How the nodes are linked:
qq v sq
qq l ch
qq s cf
gd v zj
gd l tr
gd s bz
sn v sr
sn l cr
sn s nz
rm v tr
rm l cp
rm s bf
bn v lm
bn l hj
bn s tj
hg v pb
hg l mp
hg s nz
qg v fs
qg l bz
qg s ch
jb v qp
jb l dp
jb s nt
rd v tp
rd l pr
rd s bn
cr v mp
cr l bf
cr s qs
dd v bm
dd l tq
dd s mr
zn v nt
zn l zd
zn s cc
mp v nz
mp l zf
mp s ct
mr v jm
mr l th
mr s tr
hj v sr
hj l fc
hj s qd
sq v ch
sq l fb
sq s gb
rg v lt
rg l zh
rg s tq
fb v zn
fb l nt
fb s sc
qd v tl
qd l gg
qd s th
jm v rm
jm l zr
jm s hg
qc v hg
qc l lf
qc s gh
zp v rd
zp l zn
zp s ql
fs v nq
fs l lz
fs s dr
zz v cc
zz l mh
zz s tc
tm v zb
tm l nz
tm s rl
lt v zh
lt l lq
lt s hc
gb v sg
gb l qq
gb s nq
rl v rm
rl l tr
rl s gr
zd v nq
zd l zd
zd s fb
bc v pr
bc l gs
bc s gq
jn v mh
jn l zn
jn s gd
pr v jj
pr l zn
pr s gs
nh v rm
nh l nc
nh s qc
nc v hc
nc l bm
nc s rg
nm v lf
nm l mn
nm s cr
nq v jb
nq l qp
nq s zn
tr v hg
tr l nh
tr s zs
tq v nr
tq l br
tq s jz
ms v tp
ms l qq
ms s pr
mn v cr
mn l zr
mn s nm
ch v zd
ch l cf
ch s sg
dg v gt
dg l gq
dg s lq
ct v bp
ct l sb
ct s mh
ql v gz
ql l dg
ql s lt
sg v qq
sg l sq
sg s jb
dr v cf
dr l qg
dr s qq
jj v dp
jj l nr
jj s fm
th v zr
th l sr
th s sr
nt v zd
nt l nq
nt s tm
zr v sr
zr l qd
zr s gg
sc v cc
sc l zp
sc s ms
zh v tq
zh l ql
zh s nr
lz v tc
lz l gd
lz s qg
lf v nh
lf l jz
lf s jz
pb v hg
pb l jm
pb s sb
cm v dl
cm l rg
cm s ms
br v cm
br l dl
br s bm
qs v sn
qs l zl
qs s mp
fc v hc
fc l nr
fc s cm
zs v rl
zs l rm
zs s hg
mh v cr
mh l zb
mh s zj
zl v cr
zl l gr
zl s zf
fm v qq
fm l pr
fm s gt
jz v qc
jz l nm
jz s gg
cc v dr
cc l fb
cc s tp
gr v bf
gr l qc
gr s sn
tj v cf
tj l cc
tj s dp
gq v gs
gq l fm
gq s gz
bz v lz
bz l tc
bz s cf
tp v tj
tp l lz
tp s jj
nz v zf
nz l qs
nz s qg
sr v qd
sr l tl
sr s jm
dp v ms
dp l tp
dp s bc
zf v qs
zf l sn
zf s fs
tl v qd
tl l gh
tl s zr
dl v bn
dl l dg
dl s cp
zb v ct
zb l bp
zb s bz
gs v fm
gs l bc
gs s dg
sb v zj
sb l bz
sb s zb
cf v qg
cf l fs
cf s sq
cp v br
cp l rd
cp s dd
lq v ql
lq l gz
lq s rd
ll v tj
ll l rd
ll s lm
gh v lm
gh l nc
gh s sb
bm v tq
bm l cp
bm s mn
bp v sb
bp l nz
bp s qq
tc v ms
tc l zj
tc s fs
nr v rg
nr l lt
nr s rd
gg v mn
gg l lm
gg s sr
lm v jz
lm l qc
lm s tl
qp v gb
qp l sg
qp s zd
gz v dg
gz l gt
gz s zh
zj v zz
zj l fb
zj s lz
bf v zs
bf l gd
bf s zl
hc v nr
hc l rg
hc s hj
gt v gq
gt l pr
gt s ql

The rows follow the links: the fewer symbols apart two nodes are, the more alike their rows tend to be.

Each row is also shifted at random along 2 hidden directions that mean nothing.

Row, then node:
[371, -465, 34, -544, 299, -34, 208, -29, 440, -352, -321, -138, 467, -55, 712, -336, -240, 413, 342, -179, 90, -220, -99, 209, -343, 376, 259, -29, 100, -36, 474, -338, -247, -498, 488, -44, 228, 282, -282, 78, -664, -634, -212] -> bp
[-142, -38, 331, -253, 220, 736, 469, 836, 26, -523, 454, -282, -457, 34, 498, -301, 228, 343, 201, -480, -465, -107, 425, 406, 279, -424, -282, -581, 162, -351, 529, 281, 15, -135, -148, 195, 317, 67, -257, 411, -242, -230, 167] -> qd
[-372, 152, -215, 21, -443, -397, -144, -553, -215, 323, -274, 568, 18, -42, -1132, 64, 18, -381, -127, 194, -10, 586, -278, -74, -95, 80, -44, 128, -175, -386, -570, 257, -15, 815, -279, -431, 55, -428, 15, -437, 935, 310, -119] -> dp
[193, 288, -68, -9, 98, 254, 284, -421, -595, 705, -285, 197, 771, 451, -615, 1, 35, -52, 128, 363, -99, 109, -293, 259, 343, 60, 210, -175, -254, 231, -727, -10, -200, 612, -179, -120, 29, -208, 484, 64, 155, 316, -215] -> dg
[-141, -578, -342, -545, 271, -252, 208, -213, 447, -263, -517, 117, 68, -459, 363, -126, -111, 237, 216, -709, 147, 418, 70, 72, -389, 389, 453, 440, 370, -493, 403, -126, 149, -535, -85, -221, 178, -71, -451, -52, 307, -256, -260] -> bz
[-72, 155, 295, 252, 236, 366, 484, 612, 185, -331, 467, -309, -304, 238, 296, 360, -242, 262, 403, -166, -173, -210, -184, 130, 285, -299, -648, -50, -29, 214, 146, 14, 286, -134, 197, 106, -274, -266, -148, 71, -284, 164, 372] -> mn
[-283, 302, -183, 425, 211, 258, 180, 202, -127, 157, 119, -344, -151, -22, 794, 367, 31, 335, 114, -306, 212, 221, 314, -228, 494, -298, 190, 92, 81, 505, 336, -230, 200, -683, -187, 383, -254, 3, 273, 508, -119, 198, 48] -> nc
[-21, 236, -18, -587, 224, -298, 134, 16, 22, 239, -762, 148, -510, -920, -369, -134, -89, 122, -209, -106, -120, -136, 247, -350, -113, 596, 358, 164, -2, 14, -44, 190, -271, -322, -262, 715, -142, 88, -703, -639, 168, -69, -151] -> gb
[117, 186, -61, 16, -130, 108, 139, -533, -679, 678, -296, 213, 942, 555, -800, 208, 91, -157, 103, 603, -30, 236, -602, 384, 170, 258, 166, -127, -402, 253, -985, -97, -327, 913, -30, -261, -28, -334, 530, -102, 364, 377, -219] -> gt
[-58, 495, 23, -288, 124, -42, 92, -381, -452, 391, -379, 333, 227, -54, -650, -416, -143, -105, 168, -75, -344, 293, 177, -46, 138, 16, 229, -163, 251, -384, -535, 441, 76, 225, -562, -356, 126, -275, -197, -130, 554, 391, -323] -> pr
[482, -24, -142, 424, 402, 249, 102, 300, 620, 128, 261, 351, -508, -262, -59, 390, 216, -251, -36, -250, 9, -505, 210, 24, 146, 13, -452, 786, 459, -371, -396, 80, 568, -427, -261, -114, -647, 54, -65, -551, 87, 216, 335] -> gr
[63, 150, 252, 330, 493, 264, 137, 402, 107, 76, -160, -473, -500, -248, 825, 203, -58, 157, 153, -705, -127, -220, 278, -336, 313, 144, -359, 277, 682, 369, 166, 361, 828, -861, -326, 190, -107, 230, 41, 46, -173, 366, 289] -> nh
[-696, 126, -177, 492, -600, -1, -128, 30, -253, -140, 579, 8, -119, 464, -191, 66, 19, -123, -22, 233, 30, 541, -231, -86, 60, -731, -135, -349, -321, 8, 160, 10, -20, 682, 37, -209, 224, -523, 371, 450, 376, 281, 101] -> bn
[11, 428, -439, 179, 503, 425, 351, -96, -332, 701, -287, 281, 145, -72, -200, 448, 316, 328, 157, -285, 264, 521, 606, 20, 816, -35, 704, 465, -91, -87, -406, -305, -164, -505, -500, 410, -593, -238, 94, 110, 717, 126, -254] -> lt
[207, 499, -24, -155, 466, 349, 411, -275, -569, 756, -365, 169, 614, 141, -389, -71, 40, 180, 217, 28, -152, 239, 195, 166, 470, 108, 460, -44, 23, 17, -610, -21, -145, -71, -456, 30, -163, -152, 109, 65, 314, 324, -406] -> gz
[-126, -242, 204, -237, 120, 632, 553, 759, 32, -393, 328, -259, -349, 89, 206, 135, 242, 267, 206, -431, -271, 110, 122, 549, 277, -265, -543, -243, 17, -231, 198, 114, 32, 57, -81, 155, -3, -64, -110, 256, 172, -66, 249] -> tl
[-255, -248, 117, -442, -120, -431, -194, -124, 207, -688, -170, -213, 119, -190, 708, -858, -484, 193, 194, -433, -2, 164, 243, -287, -581, -62, 301, -342, 352, -289, 917, 69, 73, -573, 235, -559, 689, 58, -598, 413, -141, -498, -342] -> tc
[556, -85, -279, 65, 401, 191, 227, 235, 846, 4, 279, 512, -172, -282, -58, 347, -21, 10, 116, -129, 92, -467, 93, 341, -30, 17, 10, 632, 142, -602, -409, -322, 205, -385, 26, -96, -670, -133, -307, -539, -67, -194, 204] -> mp
[364, -501, 478, -326, -83, -522, -477, -178, -119, -386, -167, -79, 298, -16, -30, -183, 116, 45, 117, -376, 161, 94, 145, -190, -266, 301, -21, 204, 219, -37, 344, -105, 90, -391, 250, -523, -83, 297, -316, 197, 173, -673, -344] -> jn
[396, 122, -16, 71, 140, 316, 90, 355, 665, -320, 704, 259, -336, 12, 144, -164, -136, 15, 11, 224, -100, -738, 82, 255, -121, -388, -250, 80, 9, -475, -69, -119, 79, -190, 205, -107, -211, -6, -235, -218, -550, -151, 288] -> sn
[1, 346, 74, -240, -20, 79, 121, -323, -403, 409, -313, 257, 463, 137, -624, -389, -147, -132, 79, 206, -321, 137, -243, 142, 70, 87, -27, -302, 63, -61, -608, 357, -8, 574, -324, -499, 264, -177, 57, -216, 313, 437, -131] -> bc
[-459, 320, 185, -119, -640, -531, -527, -316, -150, -462, 234, -64, 8, 215, 86, -1002, -510, -145, -66, 167, -255, 156, 66, -409, -515, -521, 42, -732, 13, -194, 513, 323, -56, 212, 141, -592, 746, -80, -287, 388, -162, -2, -185] -> tp
[-33, 543, -142, 158, 262, 274, 122, -81, -424, 412, -7, -22, 400, 222, 185, -54, 48, 427, 179, 61, 74, 186, 423, -84, 530, -260, 674, -125, -119, 242, -32, -258, -205, -427, -213, 343, -124, -75, 178, 406, -94, 117, -295] -> zh
[-256, 310, -671, 415, 379, 260, 368, -159, -194, 756, -167, 410, -6, -126, -280, 805, 400, 181, 21, -300, 392, 646, 384, -97, 727, -78, 530, 779, -170, -49, -346, -436, -69, -378, -420, 476, -770, -334, 167, 62, 952, 339, -263] -> rg
[-490, 237, -404, 894, -336, 43, -277, -142, -38, 292, 303, -55, -353, 199, 293, 187, 152, -221, -348, 223, 279, 190, 61, -333, 100, -491, 74, 61, 39, 94, 159, 115, 207, 126, -185, 100, 151, 7, 641, 208, 27, 422, 199] -> cp
[-548, 379, -488, 734, -395, 16, -272, -296, -222, 417, 336, 31, -10, 440, 41, 127, 134, -188, -254, 485, 251, 372, -3, -276, 213, -543, 254, -147, -189, 181, -69, -108, -57, 455, -136, 35, 175, -215, 640, 228, 233, 426, 57] -> dl
[209, -642, 103, -162, 76, -334, -326, -145, 320, -360, -225, -111, 69, -163, 618, -211, -16, -74, 71, -534, 213, 28, 173, -174, -434, 343, 83, 230, 640, -261, 488, 34, 454, -522, 4, -531, 286, 358, -129, 114, -42, -385, -134] -> gd

Where do the symbols, taken in turn from left to right, take each start?
Answers are names.
[-502, -124, -16, 184, -1039, -725, -634, -716, -295, -120, 224, 152, 477, 583, -609, -363, -195, -386, -238, 863, 232, 305, -722, -204, -594, -265, -55, -538, -553, 147, -52, -30, -395, 1268, 565, -593, 625, -204, 386, 133, 49, -71, -120]
s v l => nr
[553, 218, 69, 258, 468, 213, -178, 312, 585, -99, 303, 51, -657, -442, 617, -208, -39, -68, -112, -477, -163, -712, 596, -124, -43, -152, -183, 311, 847, -370, 113, 299, 724, -963, -377, -140, -158, 492, -192, -271, -365, 5, 307]
v s => hg
[49, -862, -100, -284, -168, -454, -138, -365, 87, -308, -362, 146, 328, 62, -129, 228, 113, 9, 180, -379, 358, 513, -275, 85, -299, 380, 129, 435, 36, -201, 141, -331, 96, 19, 294, -530, -74, -38, -120, 71, 531, -450, -288]
l s v v => dr
[-41, -624, 72, -346, -205, -487, -245, -315, 111, -394, -209, 62, 320, 34, -49, -54, -64, 42, 258, -397, 290, 469, -2, -97, -386, 170, 120, 234, 110, -238, 346, -243, 97, -67, 224, -595, -31, -170, -295, 179, 462, -471, -353]
l s => zj
[411, -914, -154, -184, 9, -169, 97, -150, 272, -152, -188, 55, 668, 219, 54, 382, 72, 163, 278, 39, 394, 112, -531, 462, -266, 515, 32, 400, -275, 79, -104, -611, -146, 174, 659, -276, -135, 32, 212, 42, -63, -594, -99]
s l s => bz
[478, -642, 167, 381, -137, 296, -282, 215, 252, -112, 357, -339, 96, 346, 585, 160, 273, -226, -260, 421, 72, -636, -449, 373, -337, 278, -630, -37, 119, 258, -41, -15, 267, 295, 422, -223, 257, 617, 724, 0, -786, -160, 441]
s s s v => zd
[-458, 771, -55, 187, -67, -79, -239, -205, -461, 80, 185, 91, -26, 97, -31, -552, -144, 91, 37, -244, -219, 451, 607, -496, 237, -596, 405, -395, 250, -233, 160, 288, 74, -249, -521, -226, 242, -330, -145, 478, 359, 250, -331]
l s s => dg
[701, -733, 61, -28, -99, -268, -326, -174, 221, 108, -123, 143, 268, -22, -360, 510, 453, -188, -195, 241, 342, -401, -268, 213, -218, 671, -137, 676, -76, 48, -322, -374, -29, 69, 318, -43, -343, 467, 242, -523, -87, -388, 26]
s l => tr
[400, -803, -91, -365, 211, -148, 161, -100, 275, -133, -414, 70, 480, -66, 227, 288, 117, 219, 315, -440, 266, 184, -144, 218, -132, 558, 257, 518, 144, -157, 108, -485, 29, -291, 233, -209, -197, 120, -63, 40, 116, -435, -160]
v s v => cr
[201, 34, 676, -266, -473, -649, -777, -308, -514, -176, -118, -225, 273, 24, -606, -292, -131, -202, -138, 344, -30, -184, 113, -409, -281, 177, -66, -362, -272, 352, 108, 87, -429, 126, 317, -114, 117, 280, -239, -5, -78, -489, -254]
s s v => tj
[-219, -126, 281, -149, -768, -832, -683, -505, -201, -493, 127, -42, 209, 143, -429, -482, -271, -281, -148, 284, 154, 165, -151, -397, -538, -189, -2, -418, -326, 26, 343, 87, -226, 424, 391, -553, 305, 40, -171, 136, 72, -336, -162]
v l => qg
[372, -737, 138, -209, -102, -328, -88, -148, 203, -385, -129, 8, 555, 246, 158, 85, -64, 106, 347, -233, 233, 90, -220, 130, -326, 321, -17, 333, -41, -75, 214, -483, 21, -179, 584, -486, -128, 52, -148, 154, -2, -605, -202]
l s => bz
[263, -282, -192, 556, 267, 300, -118, 95, 151, 333, 34, 35, -503, -239, 210, 450, 525, -333, -296, -378, 118, -140, 185, 53, 160, 265, -368, 594, 613, -178, -241, 308, 687, -211, -533, 112, -204, 385, 504, -284, 200, 377, 279]
s v => zs
[-640, 149, 64, 234, -457, -196, -6, -121, -237, -206, 238, -19, -169, 301, -306, 13, -186, -99, 144, -102, -60, 499, -271, -274, 48, -475, -296, -193, -108, -17, 114, 178, 225, 477, 8, -376, 55, -576, 45, 249, 603, 332, 71]
l l l l => zd
[419, -27, 35, 302, 137, 73, 41, 253, 692, -254, 574, 246, -93, 118, 0, 315, -126, 0, 202, 220, 9, -595, -264, 185, -59, -262, -441, 396, -86, -176, -235, -302, 159, -96, 339, -298, -501, -148, -169, -322, -350, -87, 384]
v v v => zf
[75, 652, 240, -375, 193, 227, 174, -181, -567, 371, -209, 2, 551, 167, -122, -772, -294, 86, 189, 175, -458, -96, 10, 90, 110, -67, 265, -647, 161, -3, -335, 314, -85, 113, -224, -243, 438, -21, -2, 192, -316, 242, -228]
l l => pr
[-483, 137, -489, 840, -169, 226, -155, 19, -16, 341, 296, -126, -414, 140, 443, 371, 242, -112, -280, 102, 299, 187, 139, -204, 195, -314, -12, 112, 49, 220, 112, 8, 225, 51, -192, 287, 21, 72, 646, 211, 17, 369, 188]
s v s => hg
[-343, 38, -10, 281, -292, 476, 145, 447, -179, -323, 703, -235, -89, 468, 246, -52, 348, 136, -63, 205, -18, 184, 175, 314, 221, -751, 2, -623, -434, -73, 447, -215, -401, 310, 152, 205, 199, -49, 344, 589, -174, -189, 78]
v l => tl
